Here is a tiny trained network, its code and every weight. The questions are about switching its units off for an input and a class, where a switched-off unit gives its printed mean instead of its output.

import numpy as np


def w(rows, s, z=0):
    codes = np.array(rows[::2]) - 128.0
    scale = np.full(codes.shape[1], s)
    scale[-1] = z or s
    return codes * scale


def f(y):
    return y / 2 * (1 + np.tanh(0.7978845608 * (y + 0.044715 * y**3)))


def log_softmax(a):
    a = a - a.max(-1, keepdims=True)
    return a - np.log(np.exp(a).sum(-1, keepdims=True))


def net(x, mask):
    res = np.array(x, float).reshape(1, 4) / 4 @ E
    y = f(res @ A[0][:, :-1].T + A[0][:, -1])
    res = res + np.where(mask, y, B[0][:, -1]) @ B[0][:, :-1]
    return log_softmax(res[-1] @ U[:, :-1].T + U[:, -1])


A, B = {}, {}
E = w([
[107,86,103,2,144,201],'x0',
[38,104,129,88,110,51],'x1',
[109,181,199,112,56,164],'x2',
[111,223,158,105,202,126],'x3',
],0.011)
A[0] = w([
[138,183,147,173,143,83,62],'neuron 1',
[102,152,180,120,78,154,34],'neuron 2',
[152,111,138,71,131,192,72],'neuron 3',
[89,184,118,132,164,135,55],'neuron 4',
[155,169,147,170,89,243,151],'neuron 5',
[138,205,198,91,191,106,25],'neuron 6',
[45,116,114,142,122,78,45],'neuron 7',
[123,81,152,147,5,175,196],'neuron 8',
[29,148,99,100,100,74,40],'neuron 9',
[75,107,87,98,134,204,128],'neuron 10',
[112,67,129,173,89,155,56],'neuron 11',
[90,169,154,221,109,107,32],'neuron 12',
[119,147,106,48,141,166,80],'neuron 13',
[52,113,123,98,125,91,95],'neuron 14',
[59,105,157,117,137,108,2],'neuron 15',
[172,152,100,140,123,171,9],'neuron 16',
[126,89,87,149,65,138,44],'neuron 17',
[111,168,182,102,49,141,143],'neuron 18',
[139,142,185,83,68,148,47],'neuron 19',
[149,132,40,136,219,111,52],'neuron 20',
[73,186,190,104,216,148,150],'neuron 21',
[221,137,92,148,192,197,159],'neuron 22',
[153,104,143,119,26,134,76],'neuron 23',
[97,157,164,138,203,153,48],'neuron 24',
[176,155,131,198,114,89,35],'neuron 25',
[48,116,122,101,109,44,179],'neuron 26',
[125,98,36,149,136,118,87],'neuron 27',
[189,127,119,163,129,192,68],'neuron 28',
[156,186,174,84,122,110,29],'neuron 29',
[125,92,125,53,170,201,54],'neuron 30',
[148,55,63,116,216,67,123],'neuron 31',
[162,89,83,115,48,123,86],'neuron 32',
[105,121,102,99,120,169,24],'neuron 33',
],0.012,0.0054)
B[0] = w([
[136,97,143,155,153,91,197],'neuron 1',
[91,157,113,149,141,191,170],'neuron 2',
[105,105,155,167,123,101,198],'neuron 3',
[126,114,120,113,166,134,160],'neuron 4',
[118,150,162,87,73,148,236],'neuron 5',
[156,92,90,96,195,131,207],'neuron 6',
[145,94,181,110,112,179,173],'neuron 7',
[119,147,80,85,187,88,251],'neuron 8',
[150,110,200,87,118,185,194],'neuron 9',
[114,83,120,178,85,65,211],'neuron 10',
[168,96,113,108,194,133,165],'neuron 11',
[116,91,143,205,136,88,208],'neuron 12',
[133,65,134,231,129,75,209],'neuron 13',
[158,123,191,103,91,164,189],'neuron 14',
[126,95,154,119,121,175,149],'neuron 15',
[133,103,184,110,139,203,148],'neuron 16',
[149,103,117,103,180,134,166],'neuron 17',
[5,196,96,165,101,187,221],'neuron 18',
[30,133,104,158,137,164,181],'neuron 19',
[32,181,118,138,131,201,207],'neuron 20',
[181,125,64,78,198,91,246],'neuron 21',
[148,146,203,59,76,137,255],'neuron 22',
[118,121,94,119,200,153,186],'neuron 23',
[148,112,120,105,181,150,172],'neuron 24',
[119,67,160,192,126,105,208],'neuron 25',
[141,116,184,68,74,132,235],'neuron 26',
[58,174,102,121,187,147,177],'neuron 27',
[151,116,202,74,111,160,188],'neuron 28',
[100,128,119,125,181,152,159],'neuron 29',
[119,69,144,191,105,75,228],'neuron 30',
[33,186,98,143,120,162,239],'neuron 31',
[186,90,93,91,186,118,185],'neuron 32',
[133,99,137,169,142,134,151],'neuron 33',
],0.011,0.0097)
U = w([
[124,99,245,42,60,161,105],'0',
[94,28,157,252,117,49,122],'1',
[9,191,81,139,132,179,102],'2',
[145,84,57,47,227,106,112],'3',
[111,178,101,62,43,21,252],'4',
[164,129,85,135,71,106,108],'5',
[165,135,75,130,58,95,109],'6',
],0.011,0.022)

Each question gives the input, the list of numbers given to net, and the class t.
The units are the neurons (one row each of A and B). Each row of codes is followed by its name. A weight is (code - 128) times the scale printed after its matrix; where a second scale follows, it is the last column's (A, B and U).
mask holds one flag per neuron, in row order. A switched-off neuron (its flag False) gives its mean, the last column of its row in B, instead of its output. The means were averaged over made-up inputs and are rounded, as every weight is.
A unit's drop is (log p(t) with every unit on - log p(t) with that unit switched off) / (log p(t) with every unit on - log p(t) with every unit switched off).
The circuit of an input: a set's keep is (log p(t) with only the set's units on - log p(t) with every unit switched off) / (log p(t) with every unit on - log p(t) with every unit switched off). Starting from the 12 units with the biggest drops (on a tie, the unit counted first), units are removed one at a time, each time the one whose removal leaves the highest keep (on an exact tie, the one counted first), for as long as the keep stays at least 0.8.
units of the circuit, in order: the units of the circuit, biggest drop first
top k neurons: the k neurons with the biggest drops, biggest first
drop of u: that unit's drop, to one decimal
input [2,4,5,-1], class 2: units of the circuit, in order => neuron 18
input [8,-6,7,-3], class 1: units of the circuit, in order => neuron 30; neuron 13
input [-5,1,-6,-3], class 2: top 2 neurons => neuron 31; neuron 27
input [2,-5,6,7], class 3: top 4 neurons => neuron 21; neuron 6; neuron 31; neuron 20
input [5,-8,-3,-8], class 0: top 2 neurons => neuron 22; neuron 28
input [-3,2,-6,-7], class 3: top 4 neurons => neuron 32; neuron 18; neuron 11; neuron 17
input [0,7,3,-7], class 0: top 4 neurons => neuron 26; neuron 9; neuron 14; neuron 21
input [8,-6,2,-2], class 1: top 2 neurons => neuron 30; neuron 13
input [2,6,3,7], class 3: top 4 neurons => neuron 21; neuron 6; neuron 22; neuron 5
input [2,6,-7,6], class 2: top 3 neurons => neuron 31; neuron 20; neuron 22
input [-2,-7,1,7], class 0: top 3 neurons => neuron 22; neuron 5; neuron 8
input [4,-4,5,-5], class 2: top 3 neurons => neuron 18; neuron 21; neuron 19
input [8,-4,8,-8], class 1: top 4 neurons => neuron 30; neuron 10; neuron 13; neuron 3
input [0,2,-7,-5], class 2: units of the circuit, in order => neuron 31
input [4,-3,2,1], class 1: top 3 neurons => neuron 13; neuron 30; neuron 26
input [-1,3,-2,7], class 3: drop of neuron 30 => 0.0
input [8,3,-7,-2], class 1: drop of neuron 13 => 0.1
input [8,5,-8,2], class 1: drop of neuron 18 => 0.1
